Below is a small trained network, with its code and all its weights. Each question gives an input and a class and asks what happens when units are switched off, that is, made to give their printed mean instead of their output.

import numpy as np


def w(rows, s, z=0):
    codes = np.array(rows[::2]) - 128.0
    scale = np.full(codes.shape[1], s)
    scale[-1] = z or s
    return codes * scale


def f(y):
    return y / 2 * (1 + np.tanh(0.7978845608 * (y + 0.044715 * y**3)))


def log_softmax(a):
    a = a - a.max(-1, keepdims=True)
    return a - np.log(np.exp(a).sum(-1, keepdims=True))


def net(x, mask):
    res = np.array(x, float).reshape(1, 3) / 4 @ E
    y = f(res @ A[0][:, :-1].T + A[0][:, -1])
    res = res + np.where(mask, y, B[0][:, -1]) @ B[0][:, :-1]
    return log_softmax(res[-1] @ U[:, :-1].T + U[:, -1])


A, B = {}, {}
E = w([
[172,68,136,129,110,95,120,226,130,116,149,56],'x0',
[116,86,105,254,114,124,148,131,95,66,144,120],'x1',
[110,103,135,152,210,156,143,175,188,103,139,172],'x2',
],0.016)
A[0] = w([
[118,136,125,215,142,136,138,57,122,127,123,184,254],'neuron 1',
[124,144,128,147,105,135,136,55,108,131,134,119,212],'neuron 2',
[120,123,120,93,84,137,118,89,101,125,143,133,126],'neuron 3',
[149,119,133,32,76,124,130,153,109,124,110,77,164],'neuron 4',
[140,130,129,124,38,125,125,95,96,129,124,75,167],'neuron 5',
[123,133,121,36,169,141,141,123,150,124,128,166,91],'neuron 6',
[113,133,130,72,193,128,128,146,145,130,132,172,229],'neuron 7',
[137,106,120,248,152,137,128,212,128,107,125,115,156],'neuron 8',
[111,130,128,130,241,141,125,118,164,122,130,236,192],'neuron 9',
[144,121,131,12,100,122,112,228,140,137,138,54,234],'neuron 10',
],0.015,0.0052)
B[0] = w([
[21,136,137,111,99,124,73,101,114,118,152,132,212],'neuron 1',
[117,133,125,181,77,110,124,121,139,124,67,144,181],'neuron 2',
[158,118,133,140,98,129,78,139,135,105,78,154,166],'neuron 3',
[165,158,123,61,138,145,69,128,84,130,188,98,207],'neuron 4',
[138,168,119,48,50,127,115,95,107,135,127,149,199],'neuron 5',
[165,137,140,146,152,101,65,130,204,154,129,125,195],'neuron 6',
[136,134,152,179,201,125,64,90,156,125,98,158,200],'neuron 7',
[108,78,148,227,141,96,141,205,171,150,161,102,240],'neuron 8',
[59,140,107,84,173,165,203,81,165,112,88,135,234],'neuron 9',
[255,125,115,80,141,137,191,149,104,145,131,116,252],'neuron 10',
],0.019,0.025)
U = w([
[235,157,74,36,136,148,161,159,3,123,154,106,123],'0',
[21,101,178,224,155,90,82,165,159,99,223,104,242],'1',
[102,193,117,101,35,92,32,81,90,104,82,183,101],'2',
[234,202,162,67,218,131,23,124,166,215,120,136,183],'3',
[42,174,123,102,241,203,131,61,187,80,98,183,162],'4',
[193,101,124,135,90,69,172,211,75,161,212,62,5],'5',
[209,46,170,214,227,97,228,213,112,98,107,123,95],'6',
],0.0075,0.0021)

Each question gives the input, the list of numbers given to net, and the class t.
The units are the neurons (one row each of A and B). Each row of codes is followed by its name. A weight is (code - 128) times the scale printed after its matrix; where a second scale follows, it is the last column's (A, B and U).
mask holds one flag per neuron, in row order. A switched-off neuron (its flag False) gives its mean, the last column of its row in B, instead of its output. The means were averaged over made-up inputs and are rounded, as every weight is.
A unit's drop is (log p(t) with every unit on - log p(t) with that unit switched off) / (log p(t) with every unit on - log p(t) with every unit switched off).
The circuit of an input: a set's keep is (log p(t) with only the set's units on - log p(t) with every unit switched off) / (log p(t) with every unit on - log p(t) with every unit switched off). Starting from all 10 units, units are removed one at a time, each time the one whose removal leaves the highest keep (on an exact tie, the one counted first), for as long as the keep stays at least 0.8.
circuit, biggest first: the units of the circuit, biggest drop first
k most important neurons: the k neurons with the biggest drops, biggest first
drop of u: that unit's drop, to one decimal
input [-2,-5,8], class 4: circuit, biggest first : (neuron 9)
input [-1,-1,-5], class 2: 2 most important neurons : (neuron 10; neuron 2)
input [5,5,-2], class 5: 4 most important neurons : (neuron 9; neuron 7; neuron 5; neuron 1)
input [4,5,-1], class 1: 2 most important neurons : (neuron 10; neuron 8)
input [1,1,-8], class 2: 2 most important neurons : (neuron 2; neuron 5)
input [3,4,-3], class 5: 2 most important neurons : (neuron 1; neuron 7)
input [-2,-1,-6], class 2: drop of neuron 10 : 0.1
input [-4,3,-1], class 2: drop of neuron 8 : 1.2
input [7,4,-4], class 5: drop of neuron 8 : 5.3
input [-2,-4,-7], class 0: drop of neuron 1 : 0.4
